Below are the code and all the weights of a small trained network. Each question names an input and a class and asks about switching units off, where a switched-off unit gives its printed mean instead of its output.

import numpy as np


def w(rows, s, z=0):
    codes = np.array(rows[::2]) - 128.0
    scale = np.full(codes.shape[1], s)
    scale[-1] = z or s
    return codes * scale


def f(y):
    return y / 2 * (1 + np.tanh(0.7978845608 * (y + 0.044715 * y**3)))


def log_softmax(a):
    a = a - a.max(-1, keepdims=True)
    return a - np.log(np.exp(a).sum(-1, keepdims=True))


def net(x, mask):
    res = np.array(x, float).reshape(1, 3) / 4 @ E
    y = f(res @ A[0][:, :-1].T + A[0][:, -1])
    res = res + np.where(mask, y, B[0][:, -1]) @ B[0][:, :-1]
    return log_softmax(res[-1] @ U[:, :-1].T + U[:, -1])


A, B = {}, {}
E = w([
[197,131,92,55,147,5,119],'x0',
[158,189,24,87,134,235,208],'x1',
[103,168,130,101,98,138,92],'x2',
],0.014)
A[0] = w([
[79,55,185,181,125,133,152,255],'neuron 0',
[136,146,98,125,170,195,133,204],'neuron 1',
[176,174,111,91,168,68,145,186],'neuron 2',
[187,94,51,134,110,175,135,175],'neuron 3',
[122,162,103,148,161,183,137,131],'neuron 4',
[115,195,84,151,115,135,200,148],'neuron 5',
[101,65,161,205,152,104,118,229],'neuron 6',
[134,109,140,112,120,207,148,165],'neuron 7',
[175,142,57,122,100,139,144,128],'neuron 8',
[103,128,123,179,148,196,132,169],'neuron 9',
[122,52,142,56,164,69,93,175],'neuron 10',
[227,164,118,37,149,127,159,95],'neuron 11',
[206,124,104,39,153,73,82,212],'neuron 12',
[194,133,84,85,98,121,147,135],'neuron 13',
[65,119,168,209,120,113,72,220],'neuron 14',
[113,231,26,130,107,139,255,186],'neuron 15',
],0.0095,0.0047)
B[0] = w([
[100,208,68,156,68,138,143,201],'neuron 0',
[114,94,67,57,83,122,153,192],'neuron 1',
[70,123,169,122,149,51,28,186],'neuron 2',
[111,67,123,27,88,116,83,185],'neuron 3',
[184,48,147,73,85,161,136,176],'neuron 4',
[183,79,114,34,150,134,161,187],'neuron 5',
[29,201,121,158,81,124,135,197],'neuron 6',
[186,97,102,62,96,187,219,178],'neuron 7',
[95,62,88,25,183,134,156,176],'neuron 8',
[136,171,163,88,140,204,186,189],'neuron 9',
[153,112,226,195,33,70,45,186],'neuron 10',
[111,116,116,106,201,97,108,188],'neuron 11',
[151,98,151,110,146,2,71,209],'neuron 12',
[61,87,149,49,176,110,81,172],'neuron 13',
[14,131,61,195,92,135,158,205],'neuron 14',
[127,29,109,72,124,177,99,251],'neuron 15',
],0.0069,0.018)
U = w([
[5,213,43,177,115,130,147,251],'0',
[59,86,43,89,255,84,76,51],'1',
[242,199,161,166,196,117,180,20],'2',
[209,103,83,92,63,166,206,178],'3',
[146,150,204,164,80,37,71,164],'4',
[177,133,92,184,169,120,133,3],'5',
],0.0074,0.0028)

Each question gives the input, the list of numbers given to net, and the class t.
The units are the neurons (one row each of A and B). Each row of codes is followed by its name. A weight is (code - 128) times the scale printed after its matrix; where a second scale follows, it is the last column's (A, B and U).
mask holds one flag per neuron, in row order. A switched-off neuron (its flag False) gives its mean, the last column of its row in B, instead of its output. The means were averaged over made-up inputs and are rounded, as every weight is.
A unit's drop is (log p(t) with every unit on - log p(t) with that unit switched off) / (log p(t) with every unit on - log p(t) with every unit switched off).
The circuit of an input: a set's keep is (log p(t) with only the set's units on - log p(t) with every unit switched off) / (log p(t) with every unit on - log p(t) with every unit switched off). Starting from the 12 units with the biggest drops (on a tie, the unit counted first), units are removed one at a time, each time the one whose removal leaves the highest keep (on an exact tie, the one counted first), for as long as the keep stays at least 0.8.
circuit, biggest first: the units of the circuit, biggest drop first
top k neurons: the k neurons with the biggest drops, biggest first
drop of u: that unit's drop, to one decimal
input [1,-5,-5], class 4: circuit, biggest first	[neuron 10]
input [-4,0,2], class 0: top 2 neurons	[neuron 15; neuron 5]
input [1,7,-8], class 1: top 3 neurons	[neuron 11; neuron 13; neuron 8]
input [6,0,-5], class 4: top 2 neurons	[neuron 10; neuron 15]
input [1,7,4], class 1: top 3 neurons	[neuron 11; neuron 13; neuron 8]
input [0,-6,0], class 0: top 2 neurons	[neuron 14; neuron 6]
input [-7,-8,-3], class 0: drop of neuron 13	0.0
input [3,0,-7], class 4: drop of neuron 15	0.1
input [0,-3,2], class 0: drop of neuron 14	0.1
input [1,-4,4], class 4: drop of neuron 10	0.3
input [1,7,0], class 1: top 2 neurons	[neuron 11; neuron 13]
